Below are the code and all the weights of a small trained network. Each question names an input and a target symbol and asks about switching units off, where a switched-off unit gives its printed mean instead of its output.

import numpy as np


def w(rows, s, z=0):
    codes = np.array(rows[::2]) - 128.0
    scale = np.full(codes.shape[1], s)
    scale[-1] = z or s
    return codes * scale


def f(y):
    return np.maximum(y, 0)


def softmax(a):
    e = np.exp(a - a.max(-1, keepdims=True))
    return e / e.sum(-1, keepdims=True)


def log_softmax(a):
    a = a - a.max(-1, keepdims=True)
    return a - np.log(np.exp(a).sum(-1, keepdims=True))


def net(x, mask):
    ids = ['αδεημσφψ'.index(c) for c in x.split()]
    T = len(ids)
    res = E[ids] + P[:T]
    u = 0
    for l in range(2):
        r = res
        for j in range(2):
            rows = slice(2 * j, 2 * j + 2)
            q, k, v = (r @ M[l][rows].T for M in (Q, K, V))
            z = softmax(np.where(np.tri(T) > 0, q @ k.T / 2**0.5, -1e9)) @ v
            o = O[l][rows]
            res = res + np.where(mask[u + j], z, o[:, -1]) @ o[:, :-1]
        u += 2
        y = f(res @ A[l][:, :-1].T + A[l][:, -1])
        res = res + np.where(mask[u : u + 8], y, B[l][:, -1]) @ B[l][:, :-1]
        u += 8
    return log_softmax(res[-1] @ U[:, :-1].T + U[:, -1])


Q, K, V, O, A, B = {}, {}, {}, {}, {}, {}
E = w([
[179,105,154],'α',
[63,112,109],'δ',
[89,118,131],'ε',
[55,108,100],'η',
[116,249,126],'μ',
[229,75,125],'σ',
[143,169,64],'φ',
[194,121,79],'ψ',
],0.021)
P = w([
[221,254,232],'0',
[227,158,201],'1',
[191,133,182],'2',
[156,121,155],'3',
[124,121,116],'4',
[98,122,106],'5',
[65,124,90],'6',
],0.0057)
Q[0] = w([
[166,37,169],'L0H0',
[60,84,201],'L0H0',
[113,167,155],'L0H1',
[160,250,158],'L0H1',
],0.013)
K[0] = w([
[133,132,254],'L0H0',
[62,219,174],'L0H0',
[67,113,102],'L0H1',
[88,158,32],'L0H1',
],0.011)
V[0] = w([
[166,130,18],'L0H0',
[87,90,207],'L0H0',
[62,154,131],'L0H1',
[134,151,255],'L0H1',
],0.0099)
O[0] = w([
[205,63,23,223],'L0H0',
[134,116,235,2],'L0H0',
[78,176,173,15],'L0H1',
[151,120,255,204],'L0H1',
],0.0076,0.0037)
A[0] = w([
[91,36,67,113],'L0N0',
[205,87,71,3],'L0N1',
[124,158,57,158],'L0N2',
[170,23,107,126],'L0N3',
[2,155,225,69],'L0N4',
[255,155,194,177],'L0N5',
[201,85,103,150],'L0N6',
[41,163,60,140],'L0N7',
],0.0076,0.011)
B[0] = w([
[123,146,190,175],'L0N0',
[2,221,206,173],'L0N1',
[203,147,113,216],'L0N2',
[116,149,199,209],'L0N3',
[56,140,204,154],'L0N4',
[145,94,31,254],'L0N5',
[110,99,119,231],'L0N6',
[55,182,38,191],'L0N7',
],0.0094)
Q[1] = w([
[85,104,98],'L1H0',
[120,156,202],'L1H0',
[176,119,97],'L1H1',
[96,177,255],'L1H1',
],0.0079)
K[1] = w([
[255,132,159],'L1H0',
[75,169,86],'L1H0',
[104,56,113],'L1H1',
[109,176,213],'L1H1',
],0.0088)
V[1] = w([
[190,2,160],'L1H0',
[183,135,139],'L1H0',
[149,125,106],'L1H1',
[217,190,210],'L1H1',
],0.0099)
O[1] = w([
[233,138,230,252],'L1H0',
[112,224,141,209],'L1H0',
[148,101,92,232],'L1H1',
[172,254,117,73],'L1H1',
],0.0063,0.0038)
A[1] = w([
[117,221,67,168],'L1N0',
[163,120,56,166],'L1N1',
[214,103,47,6],'L1N2',
[111,193,194,113],'L1N3',
[171,254,163,80],'L1N4',
[178,117,66,135],'L1N5',
[99,94,162,104],'L1N6',
[58,86,142,61],'L1N7',
],0.012,0.013)
B[1] = w([
[167,155,161,252],'L1N0',
[144,104,130,222],'L1N1',
[5,118,89,184],'L1N2',
[112,107,185,149],'L1N3',
[101,107,99,176],'L1N4',
[136,95,129,206],'L1N5',
[134,109,111,135],'L1N6',
[98,135,121,140],'L1N7',
],0.018)
U = w([
[142,117,172,105],'α',
[79,124,131,33],'δ',
[99,121,164,55],'ε',
[72,124,107,2],'η',
[142,190,136,183],'μ',
[252,95,176,199],'σ',
[119,70,55,132],'φ',
[145,152,92,193],'ψ',
],0.014,0.0058)

Each question gives the input, a string of symbols that net reads in full, and the target symbol t.
The units are the heads (2 rows each of Q, K, V and O) and the neurons (one row each of A and B). Each row of codes is followed by its name. A weight is (code - 128) times the scale printed after its matrix; where a second scale follows, it is the last column's (O, A, B and U).
mask holds one flag per unit, layer by layer, with each layer's heads first. A switched-off unit (its flag False) gives its mean, the last column of its rows in O or B, instead of its output. The means were averaged over made-up inputs and are rounded, as every weight is.
A unit's drop is (log p(t) with every unit on - log p(t) with that unit switched off) / (log p(t) with every unit on - log p(t) with every unit switched off).
The circuit of an input: a set's keep is (log p(t) with only the set's units on - log p(t) with every unit switched off) / (log p(t) with every unit on - log p(t) with every unit switched off). Starting from the 12 units with the biggest drops (on a tie, the unit counted first), units are removed one at a time, each time the one whose removal leaves the highest keep (on an exact tie, the one counted first), for as long as the keep stays at least 0.8.
circuit, biggest first: the units of the circuit, biggest drop first
most important unit: the unit with the biggest drop
k most important neurons: the k neurons with the biggest drops, biggest first
k most important neurons of layer l: the k neurons of layer l with the biggest drops, biggest first
which heads matter: for each layer, one digit per head in row order, 1 if its drop is at least 0.15 and else 0, layers parted by /
input σ φ σ α ψ ψ, target σ: circuit, biggest first	L1H0
input α α ε, target α: 4 most important neurons of layer 1	L1N0; L1N2; L1N1; L1N3
input ε η σ ε, target ε: 4 most important neurons of layer 0	L0N5; L0N4; L0N2; L0N7
input α μ σ σ ε μ, target σ: 2 most important neurons of layer 0	L0N1; L0N3
input φ ε δ ε σ, target φ: which heads matter	00 / 10
input δ η ε ψ α ε ψ, target σ: which heads matter	11 / 00
input α σ ψ, target φ: 3 most important neurons	L0N5; L1N0; L1N2
input σ σ ε δ, target σ: which heads matter	01 / 10
input ε η δ, target ε: circuit, biggest first	L0H0; L0N5
input μ μ σ σ φ ε, target σ: 3 most important neurons of layer 1	L1N2; L1N4; L1N7
input μ φ ψ, target φ: 2 most important neurons	L0N6; L0N4
input α η δ, target α: 2 most important neurons	L1N2; L0N7
input μ ε ε, target μ: 2 most important neurons	L1N2; L0N6
input μ δ μ η, target μ: circuit, biggest first	L1H1; L1N0; L0H1; L0H0
input η μ μ μ ε δ, target μ: 4 most important neurons of layer 1	L1N0; L1N2; L1N4; L1N5
input η δ ε, target η: which heads matter	11 / 10
input μ δ δ, target μ: 4 most important neurons	L1N0; L1N2; L0N5; L0N6
input μ σ α α η, target σ: which heads matter	00 / 10
input σ μ ψ ε α, target φ: 4 most important neurons	L1N0; L0N5; L0N1; L0N0
input α α δ, target α: 2 most important neurons of layer 0	L0N4; L0N6
input δ μ μ φ δ η, target μ: most important unit	L0N5
input η ψ σ φ μ, target φ: 2 most important neurons of layer 0	L0N1; L0N2
